Here is a tiny trained network, its code and every weight. The questions are about switching its units off for an input and a class, where a switched-off unit gives its printed mean instead of its output.

import numpy as np


def w(rows, s, z=0):
    codes = np.array(rows[::2]) - 128.0
    scale = np.full(codes.shape[1], s)
    scale[-1] = z or s
    return codes * scale


def f(y):
    return np.maximum(y, 0)


def log_softmax(a):
    a = a - a.max(-1, keepdims=True)
    return a - np.log(np.exp(a).sum(-1, keepdims=True))


def net(x, mask):
    res = np.array(x, float).reshape(1, 6) / 4 @ E
    y = f(res @ A[0][:, :-1].T + A[0][:, -1])
    res = res + np.where(mask, y, B[0][:, -1]) @ B[0][:, :-1]
    return log_softmax(res[-1] @ U[:, :-1].T + U[:, -1])


A, B = {}, {}
E = w([
[73,36,223,131,66,99],'x0',
[191,202,164,177,42,68],'x1',
[80,119,21,77,42,83],'x2',
[245,62,118,72,138,100],'x3',
[137,71,71,255,147,102],'x4',
[129,128,125,129,129,125],'x5',
],0.0073)
A[0] = w([
[134,198,104,75,150,144,98],'N1',
[35,181,139,195,125,158,121],'N2',
[104,91,112,93,195,184,81],'N3',
[166,219,159,160,77,75,109],'N4',
[209,192,157,147,65,84,134],'N5',
[51,157,152,171,109,161,143],'N6',
[159,117,224,137,168,152,72],'N7',
[126,184,159,19,110,160,108],'N8',
[93,57,114,93,176,177,67],'N9',
[137,98,59,249,160,115,127],'N10',
[224,76,105,78,147,116,122],'N11',
[163,185,145,160,82,71,132],'N12',
[36,205,127,153,124,160,124],'N13',
[118,213,207,12,117,165,102],'N14',
[187,155,183,132,194,173,128],'N15',
[188,254,30,130,178,164,2],'N16',
[173,182,154,188,68,65,108],'N17',
[94,85,203,142,79,94,95],'N18',
[173,118,160,188,175,156,135],'N19',
[204,77,131,90,120,86,123],'N20',
[84,61,126,106,69,93,110],'N21',
[98,45,202,156,65,109,67],'N22',
[110,102,60,86,75,94,116],'N23',
[85,54,220,104,93,113,56],'N24',
[122,124,45,99,84,95,132],'N25',
[111,145,32,69,79,88,100],'N26',
],0.0076,0.005)
B[0] = w([
[174,117,88,140,130,62,188],'N1',
[227,103,157,83,59,172,228],'N2',
[60,114,84,81,191,164,195],'N3',
[56,66,90,65,185,190,213],'N4',
[27,84,100,80,174,184,224],'N5',
[205,118,127,97,78,168,213],'N6',
[67,233,225,212,140,147,184],'N7',
[101,45,122,197,87,16,213],'N8',
[77,112,82,68,192,179,193],'N9',
[121,30,118,159,88,42,254],'N10',
[196,94,193,118,42,220,208],'N11',
[58,85,82,72,192,175,208],'N12',
[235,69,176,73,27,209,222],'N13',
[84,18,100,183,74,12,233],'N14',
[55,171,219,215,109,125,212],'N15',
[255,230,32,76,193,51,226],'N16',
[61,96,93,66,180,166,220],'N17',
[192,210,48,89,214,137,197],'N18',
[72,148,198,184,102,94,206],'N19',
[186,115,187,84,56,210,194],'N20',
[156,246,128,163,169,128,202],'N21',
[189,189,44,91,194,97,207],'N22',
[72,205,223,202,133,153,208],'N23',
[245,245,21,106,200,38,196],'N24',
[71,182,227,207,137,147,215],'N25',
[77,216,241,228,122,164,223],'N26',
],0.0056,0.0059)
U = w([
[195,203,78,109,177,79,132],'0',
[123,122,124,132,117,141,254],'1',
[74,188,181,200,120,154,62],'2',
[58,74,84,62,183,195,78],'3',
[207,92,144,92,34,200,83],'4',
[109,42,103,169,95,12,115],'5',
],0.011,0.0094)

Each question gives the input, the list of numbers given to net, and the class t.
The units are the neurons (one row each of A and B). Each row of codes is followed by its name. A weight is (code - 128) times the scale printed after its matrix; where a second scale follows, it is the last column's (A, B and U).
mask holds one flag per neuron, in row order. A switched-off neuron (its flag False) gives its mean, the last column of its row in B, instead of its output. The means were averaged over made-up inputs and are rounded, as every weight is.
A unit's drop is (log p(t) with every unit on - log p(t) with that unit switched off) / (log p(t) with every unit on - log p(t) with every unit switched off).
The circuit of an input: a set's keep is (log p(t) with only the set's units on - log p(t) with every unit switched off) / (log p(t) with every unit on - log p(t) with every unit switched off). Starting from the 12 units with the biggest drops (on a tie, the unit counted first), units are removed one at a time, each time the one whose removal leaves the highest keep (on an exact tie, the one counted first), for as long as the keep stays at least 0.8.
units of the circuit, in order: the units of the circuit, biggest drop first
most important unit: the unit with the biggest drop
top k neurons: the k neurons with the biggest drops, biggest first
drop of u: that unit's drop, to one decimal
input [-5,8,7,-4,-3,-5], class 3: most important unit	N4
input [-1,8,5,8,-3,-6], class 3: units of the circuit, in order	N5, N4
input [8,8,2,-5,-1,-3], class 0: units of the circuit, in order	N24, N18
input [-4,-1,-5,-8,2,-2], class 4: units of the circuit, in order	N13, N2
input [2,-4,-7,1,4,3], class 2: units of the circuit, in order	N7, N15
input [-3,-8,-8,3,-5,6], class 2: top 2 neurons	N15, N7
input [4,-6,4,-4,-8,7], class 5: units of the circuit, in order	N14, N8
input [7,-6,1,4,-3,-5], class 0: units of the circuit, in order	N24, N21
input [0,3,-8,6,8,7], class 2: top 2 neurons	N7, N15
input [2,7,1,-8,-3,2], class 4: top 2 neurons	N13, N2
input [-1,0,-8,6,-8,2], class 2: top 3 neurons	N7, N15, N10
input [-2,-4,1,-7,0,-4], class 4: top 2 neurons	N13, N2
input [3,0,6,-8,-5,-4], class 4: top 3 neurons	N13, N2, N6
input [-6,-4,-1,8,-5,2], class 4: most important unit	N11
input [7,1,-1,1,-7,-2], class 0: top 2 neurons	N24, N18
input [6,3,-4,-7,-8,1], class 5: top 2 neurons	N14, N8
input [-4,2,6,-3,1,3], class 2: top 2 neurons	N26, N25
input [-5,0,6,7,-2,6], class 4: top 2 neurons	N11, N20
input [-6,3,3,7,4,-3], class 4: top 3 neurons	N11, N20, N24
input [2,1,-4,7,4,2], class 4: top 2 neurons	N11, N20
input [4,-2,-5,5,-6,-4], class 5: units of the circuit, in order	N14
input [8,1,-5,3,5,-1], class 0: top 3 neurons	N24, N22, N18
input [5,-6,8,-2,8,4], class 2: drop of N23	0.3
input [3,4,2,-1,-8,-4], class 5: drop of N14	0.4
input [0,-4,7,7,-8,1], class 5: drop of N16	0.0
